Below is a small trained network, with its code and all its weights. Each question gives an input and a target symbol and asks what happens when units are switched off, that is, made to give their printed mean instead of their output.

import numpy as np


def w(rows, s, z=0):
    codes = np.array(rows[::2]) - 128.0
    scale = np.full(codes.shape[1], s)
    scale[-1] = z or s
    return codes * scale


def norm(h):
    return h / np.sqrt((h * h).mean(-1, keepdims=True) + 1e-5)


def f(y):
    return np.maximum(y, 0)


def softmax(a):
    e = np.exp(a - a.max(-1, keepdims=True))
    return e / e.sum(-1, keepdims=True)


def log_softmax(a):
    a = a - a.max(-1, keepdims=True)
    return a - np.log(np.exp(a).sum(-1, keepdims=True))


def net(x, mask):
    ids = ['ΘΠΦγημτψ'.index(c) for c in x.split()]
    T = len(ids)
    res = E[ids] + P[:T]
    u = 0
    for l in range(2):
        q, k, v = (norm(res) @ M[l].T for M in (Q, K, V))
        z = softmax(np.where(np.tri(T) > 0, q @ k.T / 2**0.5, -1e9)) @ v
        res = res + np.where(mask[u], z, O[l][:, -1]) @ O[l][:, :-1]
        u += 1
        y = f(norm(res) @ A[l][:, :-1].T + A[l][:, -1])
        res = res + np.where(mask[u : u + 24], y, B[l][:, -1]) @ B[l][:, :-1]
        u += 24
    return log_softmax(norm(res)[-1] @ U[:, :-1].T + U[:, -1])


Q, K, V, O, A, B = {}, {}, {}, {}, {}, {}
E = w([
[137,124,106,124,156,77,156],'Θ',
[140,133,142,127,134,86,160],'Π',
[131,137,148,141,141,89,155],'Φ',
[139,112,136,159,171,95,139],'γ',
[100,151,158,165,149,94,136],'η',
[69,110,121,151,102,107,6],'μ',
[222,159,102,160,122,183,155],'τ',
[138,168,60,195,219,147,123],'ψ',
],0.018)
P = w([
[82,229,176,2,188,168,66],'0',
[137,187,166,83,197,63,60],'1',
[113,195,152,122,194,71,74],'2',
[85,204,156,145,166,68,115],'3',
[141,129,153,183,149,55,108],'4',
[123,131,124,196,142,80,127],'5',
[108,132,97,206,126,90,149],'6',
[112,127,70,210,106,115,166],'7',
[95,130,62,226,88,124,181],'8',
[101,120,46,234,75,127,199],'9',
[99,116,31,251,58,159,213],'10',
],0.0079)
Q[0] = w([
[104,51,169,2,96,179,89],'0.h0',
[156,102,136,139,153,62,141],'0.h0',
],0.0099)
K[0] = w([
[185,166,186,52,232,94,185],'0.h0',
[140,111,137,254,79,104,110],'0.h0',
],0.0066)
V[0] = w([
[139,65,60,20,112,56,162],'0.h0',
[178,122,183,148,251,161,232],'0.h0',
],0.013)
O[0] = w([
[30,172,110,139,43,176,125,6],'0.h0',
[211,255,93,168,121,34,85,87],'0.h0',
],0.0084,0.011)
A[0] = w([
[231,127,156,125,89,197,124,91],'0.n0',
[101,163,128,205,110,179,79,29],'0.n1',
[129,62,108,127,87,126,113,100],'0.n2',
[121,120,113,151,103,126,124,111],'0.n3',
[109,104,146,104,138,180,70,69],'0.n4',
[63,137,37,92,118,111,161,111],'0.n5',
[157,148,99,183,151,196,153,169],'0.n6',
[144,129,139,150,95,157,123,3],'0.n7',
[120,203,100,174,75,144,183,122],'0.n8',
[86,172,41,161,181,179,126,81],'0.n9',
[126,116,143,133,90,91,166,123],'0.n10',
[140,120,120,130,104,129,129,78],'0.n11',
[153,165,152,107,140,90,124,133],'0.n12',
[142,66,45,234,103,119,164,188],'0.n13',
[159,168,203,86,139,176,113,198],'0.n14',
[106,168,165,52,142,136,126,107],'0.n15',
[146,180,129,147,71,106,47,58],'0.n16',
[184,78,127,68,172,117,86,164],'0.n17',
[132,141,154,138,100,119,130,20],'0.n18',
[142,90,131,120,197,157,178,138],'0.n19',
[109,67,78,124,92,142,96,58],'0.n20',
[134,9,134,177,129,130,113,102],'0.n21',
[128,140,107,224,119,104,242,163],'0.n22',
[150,194,194,132,103,192,157,59],'0.n23',
],0.013,0.0033)
B[0] = w([
[194,68,45,127,74,121,126,140],'0.n0',
[55,104,135,153,107,144,131,137],'0.n1',
[145,95,173,139,166,161,67,170],'0.n2',
[123,140,129,135,108,143,120,133],'0.n3',
[162,78,99,104,170,214,155,168],'0.n4',
[121,224,154,119,87,216,99,139],'0.n5',
[170,115,71,145,184,134,153,165],'0.n6',
[155,91,109,141,125,98,117,128],'0.n7',
[136,116,149,121,83,228,102,147],'0.n8',
[83,221,127,161,129,159,111,145],'0.n9',
[123,88,141,151,123,94,125,146],'0.n10',
[127,120,122,125,130,126,130,128],'0.n11',
[171,92,180,58,201,127,109,228],'0.n12',
[147,139,195,158,136,80,172,233],'0.n13',
[109,121,83,138,81,120,108,151],'0.n14',
[120,148,108,83,113,186,99,138],'0.n15',
[100,147,95,224,68,5,103,181],'0.n16',
[69,92,112,137,128,116,124,222],'0.n17',
[140,96,132,122,133,133,136,128],'0.n18',
[64,222,128,152,89,83,148,233],'0.n19',
[156,121,184,127,155,211,108,165],'0.n20',
[134,67,66,239,53,25,140,254],'0.n21',
[166,120,188,176,113,72,159,236],'0.n22',
[112,69,107,116,104,110,154,130],'0.n23',
],0.023,0.0087)
Q[1] = w([
[160,56,236,186,173,167,178],'1.h0',
[1,118,61,96,177,155,145],'1.h0',
],0.014)
K[1] = w([
[239,125,212,247,128,160,238],'1.h0',
[168,173,158,8,89,169,70],'1.h0',
],0.013)
V[1] = w([
[36,143,244,77,160,103,126],'1.h0',
[165,67,155,64,1,89,122],'1.h0',
],0.038)
O[1] = w([
[142,106,1,100,93,93,182,4],'1.h0',
[137,83,174,34,18,161,140,27],'1.h0',
],0.024,0.002)
A[1] = w([
[82,110,198,74,156,85,93,90],'1.n0',
[156,105,114,127,51,207,100,55],'1.n1',
[98,55,176,85,118,169,132,108],'1.n2',
[131,179,115,149,70,146,198,126],'1.n3',
[147,122,162,74,248,132,138,140],'1.n4',
[88,218,91,190,118,182,140,45],'1.n5',
[112,134,166,159,133,189,160,185],'1.n6',
[70,114,110,75,86,139,83,88],'1.n7',
[76,173,56,139,96,142,108,2],'1.n8',
[173,62,91,172,152,162,52,79],'1.n9',
[169,142,131,158,138,131,165,131],'1.n10',
[173,186,147,94,100,57,131,63],'1.n11',
[163,80,17,163,120,147,141,127],'1.n12',
[88,153,168,164,140,163,142,69],'1.n13',
[172,93,87,38,196,109,240,38],'1.n14',
[141,135,161,128,133,217,156,54],'1.n15',
[128,138,121,128,124,136,127,101],'1.n16',
[45,122,195,86,162,84,129,156],'1.n17',
[7,99,115,110,146,128,120,113],'1.n18',
[111,163,120,180,187,164,133,120],'1.n19',
[64,53,137,155,142,197,170,115],'1.n20',
[168,111,151,57,54,164,175,82],'1.n21',
[113,125,124,116,132,138,111,144],'1.n22',
[177,102,110,162,127,231,171,104],'1.n23',
],0.018,0.0038)
B[1] = w([
[179,100,171,129,123,121,174,201],'1.n0',
[33,133,115,171,149,130,128,156],'1.n1',
[104,77,71,140,95,128,151,209],'1.n2',
[105,141,140,160,111,66,119,181],'1.n3',
[125,217,133,29,141,188,128,185],'1.n4',
[138,100,159,142,39,154,183,166],'1.n5',
[161,73,103,107,145,135,115,208],'1.n6',
[139,153,146,72,183,100,128,146],'1.n7',
[196,196,152,150,141,176,150,150],'1.n8',
[123,154,96,119,169,185,182,170],'1.n9',
[87,110,118,98,113,131,112,197],'1.n10',
[139,119,55,122,71,162,79,216],'1.n11',
[136,135,221,113,104,68,149,240],'1.n12',
[114,64,122,168,152,104,115,202],'1.n13',
[135,51,125,176,147,93,252,254],'1.n14',
[187,110,179,127,79,127,137,148],'1.n15',
[137,116,106,140,118,121,134,129],'1.n16',
[154,107,166,143,186,172,141,223],'1.n17',
[139,147,90,111,122,199,97,171],'1.n18',
[97,129,113,165,197,108,76,198],'1.n19',
[146,195,30,99,132,178,113,218],'1.n20',
[57,190,137,117,208,125,80,166],'1.n21',
[141,136,116,119,132,129,138,132],'1.n22',
[104,67,185,199,104,139,89,138],'1.n23',
],0.037,0.0085)
U = w([
[132,208,144,180,52,163,152,152],'Θ',
[56,140,153,79,99,121,107,179],'Π',
[89,136,106,67,119,95,84,113],'Φ',
[229,143,64,116,81,95,32,9],'γ',
[145,76,100,135,115,58,225,146],'η',
[127,76,38,129,150,234,143,29],'μ',
[223,107,216,78,142,161,113,197],'τ',
[158,184,107,152,255,104,114,82],'ψ',
],0.0089,0.0012)

Each question gives the input, a string of symbols that net reads in full, and the target symbol t.
The units are the heads (2 rows each of Q, K, V and O) and the neurons (one row each of A and B). Each row of codes is followed by its name. A weight is (code - 128) times the scale printed after its matrix; where a second scale follows, it is the last column's (O, A, B and U).
mask holds one flag per unit, layer by layer, with each layer's heads first. A switched-off unit (its flag False) gives its mean, the last column of its rows in O or B, instead of its output. The means were averaged over made-up inputs and are rounded, as every weight is.
A unit's drop is (log p(t) with every unit on - log p(t) with that unit switched off) / (log p(t) with every unit on - log p(t) with every unit switched off).
The circuit of an input: a set's keep is (log p(t) with only the set's units on - log p(t) with every unit switched off) / (log p(t) with every unit on - log p(t) with every unit switched off). Starting from the 12 units with the biggest drops (on a tie, the unit counted first), units are removed one at a time, each time the one whose removal leaves the highest keep (on an exact tie, the one counted first), for as long as the keep stays at least 0.8.
units of the circuit, in order: the units of the circuit, biggest drop first
most important unit: the unit with the biggest drop
top k neurons: the k neurons with the biggest drops, biggest first
top k neurons in layer l: the k neurons of layer l with the biggest drops, biggest first
input Θ μ η, target Θ: most important unit	0.n21
input Θ η Θ Π Φ, target Φ: top 2 neurons	0.n16, 1.n21
input η η ψ Θ Θ, target ψ: units of the circuit, in order	0.n6, 1.h0
input γ η Θ μ η Θ Π, target μ: top 2 neurons	0.n21, 0.n13
input η η Θ η μ μ Θ γ, target μ: top 2 neurons	0.n21, 0.n13
input η Θ μ ψ Φ μ, target ψ: units of the circuit, in order	1.h0, 0.n6
input τ μ ψ η μ Θ τ η, target τ: top 2 neurons	0.n0, 0.n6
input Φ Π ψ ψ Π ψ ψ τ Θ γ, target τ: units of the circuit, in order	0.h0, 1.h0, 0.n19
input η γ γ Π, target γ: units of the circuit, in order	0.h0, 1.n11, 0.n21
input τ η τ Θ η ψ Φ μ η η η, target μ: units of the circuit, in order	0.h0, 1.n20
input γ η η μ, target γ: units of the circuit, in order	1.n14, 0.n13
input Θ η μ, target Θ: top 2 neurons	0.n21, 0.n9
input η ψ η Θ Θ γ, target γ: top 3 neurons in layer 0	0.n16, 0.n19, 0.n21
input η η Π η τ, target τ: top 2 neurons in layer 0	0.n0, 0.n21
input Θ Θ μ ψ η η η ψ ψ η Π, target ψ: units of the circuit, in order	1.h0
input η ψ η Θ, target ψ: units of the circuit, in order	1.h0, 0.n6
input Φ η μ, target Φ: top 2 neurons	0.n12, 0.n21
input Θ Π Θ, target Π: top 3 neurons	0.n8, 0.n16, 0.n19
input Θ η μ Θ, target Θ: top 3 neurons	0.n21, 0.n9, 0.n19
input ψ τ η γ Θ η γ η μ Π μ, target μ: most important unit	0.n20
input τ μ η Θ ψ Φ Π Φ ψ Π μ, target ψ: units of the circuit, in order	0.n6, 1.h0
input η τ γ γ, target τ: top 3 neurons	0.n6, 0.n16, 0.n17
input Θ Π Φ τ η Φ, target τ: top 3 neurons in layer 0	0.n6, 0.n16, 0.n12
input Θ η τ Θ ψ μ η η Θ, target μ: top 2 neurons	0.n21, 1.n12
input η η η Θ μ η Θ μ ψ Φ γ, target ψ: top 3 neurons in layer 0	0.n6, 0.n21, 0.n13
input Θ η μ Φ, target Θ: top 4 neurons in layer 0	0.n21, 0.n9, 0.n19, 0.n13
input η ψ μ τ ψ ψ η γ, target ψ: units of the circuit, in order	1.h0
input μ μ Θ η γ μ η, target μ: top 2 neurons	0.n21, 1.n20
input η η η η τ Θ μ τ Π γ Θ, target τ: top 2 neurons in layer 1	1.n14, 1.n17
input τ Θ Θ Θ Π, target Π: top 2 neurons	0.n8, 1.n21
